Below is a small trained network, with its code and all its weights. Each question gives an input and a class and asks what happens when units are switched off, that is, made to give their printed mean instead of their output.

import numpy as np


def w(rows, s, z=0):
    codes = np.array(rows[::2]) - 128.0
    scale = np.full(codes.shape[1], s)
    scale[-1] = z or s
    return codes * scale


def norm(h):
    return h / np.sqrt((h * h).mean(-1, keepdims=True) + 1e-5)


def f(y):
    return np.maximum(y, 0)


def log_softmax(a):
    a = a - a.max(-1, keepdims=True)
    return a - np.log(np.exp(a).sum(-1, keepdims=True))


def net(x, mask):
    res = np.array(x, float).reshape(1, 3) / 4 @ E
    u = 0
    for l in range(2):
        y = f(norm(res) @ A[l][:, :-1].T + A[l][:, -1])
        res = res + np.where(mask[u : u + 6], y, B[l][:, -1]) @ B[l][:, :-1]
        u += 6
    return log_softmax(norm(res)[-1] @ U[:, :-1].T + U[:, -1])


A, B = {}, {}
E = w([
[119,158,172,207,104,154],'x0',
[216,107,218,101,168,2],'x1',
[121,163,93,197,203,144],'x2',
],0.0082)
A[0] = w([
[134,106,185,139,87,205,166],'0.n0',
[170,171,162,137,255,76,130],'0.n1',
[185,63,98,74,75,96,3],'0.n2',
[66,194,69,182,81,163,198],'0.n3',
[149,53,99,213,134,108,25],'0.n4',
[146,116,154,86,94,72,50],'0.n5',
],0.0096,0.0031)
B[0] = w([
[65,112,164,2,197,179,178],'0.n0',
[78,251,23,62,212,22,231],'0.n1',
[229,70,175,128,72,75,184],'0.n2',
[92,82,154,232,163,237,254],'0.n3',
[80,150,119,38,123,130,138],'0.n4',
[137,141,126,186,54,192,185],'0.n5',
],0.0076,0.0083)
A[1] = w([
[126,173,66,135,115,192,124],'1.n0',
[146,158,142,168,94,116,1],'1.n1',
[61,165,86,165,75,156,112],'1.n2',
[175,180,123,143,241,44,103],'1.n3',
[160,136,10,188,175,82,27],'1.n4',
[107,81,69,130,4,90,97],'1.n5',
],0.011,0.0039)
B[1] = w([
[175,182,102,254,164,133,199],'1.n0',
[141,106,125,179,212,139,130],'1.n1',
[196,57,55,223,132,152,197],'1.n2',
[68,214,40,44,202,101,254],'1.n3',
[122,126,225,122,98,50,191],'1.n4',
[178,40,151,158,105,119,170],'1.n5',
],0.0094,0.0083)
U = w([
[213,35,155,120,78,52,170],'0',
[137,167,62,92,208,33,215],'1',
[118,85,65,248,161,180,183],'2',
[104,99,177,151,96,140,3],'3',
],0.012,0.004)

Each question gives the input, the list of numbers given to net, and the class t.
The units are the neurons (one row each of A and B). Each row of codes is followed by its name. A weight is (code - 128) times the scale printed after its matrix; where a second scale follows, it is the last column's (A, B and U).
mask holds one flag per neuron, layer by layer. A switched-off neuron (its flag False) gives its mean, the last column of its row in B, instead of its output. The means were averaged over made-up inputs and are rounded, as every weight is.
A unit's drop is (log p(t) with every unit on - log p(t) with that unit switched off) / (log p(t) with every unit on - log p(t) with every unit switched off).
The circuit of an input: a set's keep is (log p(t) with only the set's units on - log p(t) with every unit switched off) / (log p(t) with every unit on - log p(t) with every unit switched off). Starting from all 12 units, units are removed one at a time, each time the one whose removal leaves the highest keep (on an exact tie, the one counted first), for as long as the keep stays at least 0.8.
units of the circuit, in order: the units of the circuit, biggest drop first
most important unit: the unit with the biggest drop
k most important neurons of layer l: the k neurons of layer l with the biggest drops, biggest first
drop of u: that unit's drop, to one decimal
input [5,1,3], class 1: units of the circuit, in order => 0.n1, 1.n3
input [6,3,-4], class 0: units of the circuit, in order => 0.n1, 0.n3
input [8,3,-3], class 3: units of the circuit, in order => 1.n3, 0.n0, 1.n2
input [6,-2,-7], class 3: units of the circuit, in order => 0.n0, 1.n3
input [-6,7,-7], class 0: most important unit => 0.n5
input [3,0,-2], class 3: units of the circuit, in order => 0.n0, 1.n3, 1.n2
input [8,0,-5], class 3: units of the circuit, in order => 0.n0, 1.n3
input [-5,2,-2], class 0: 2 most important neurons of layer 0 => 0.n5, 0.n2
input [1,-3,-8], class 3: 2 most important neurons of layer 1 => 1.n2, 1.n4
input [3,-2,-7], class 3: drop of 1.n2 => 0.1
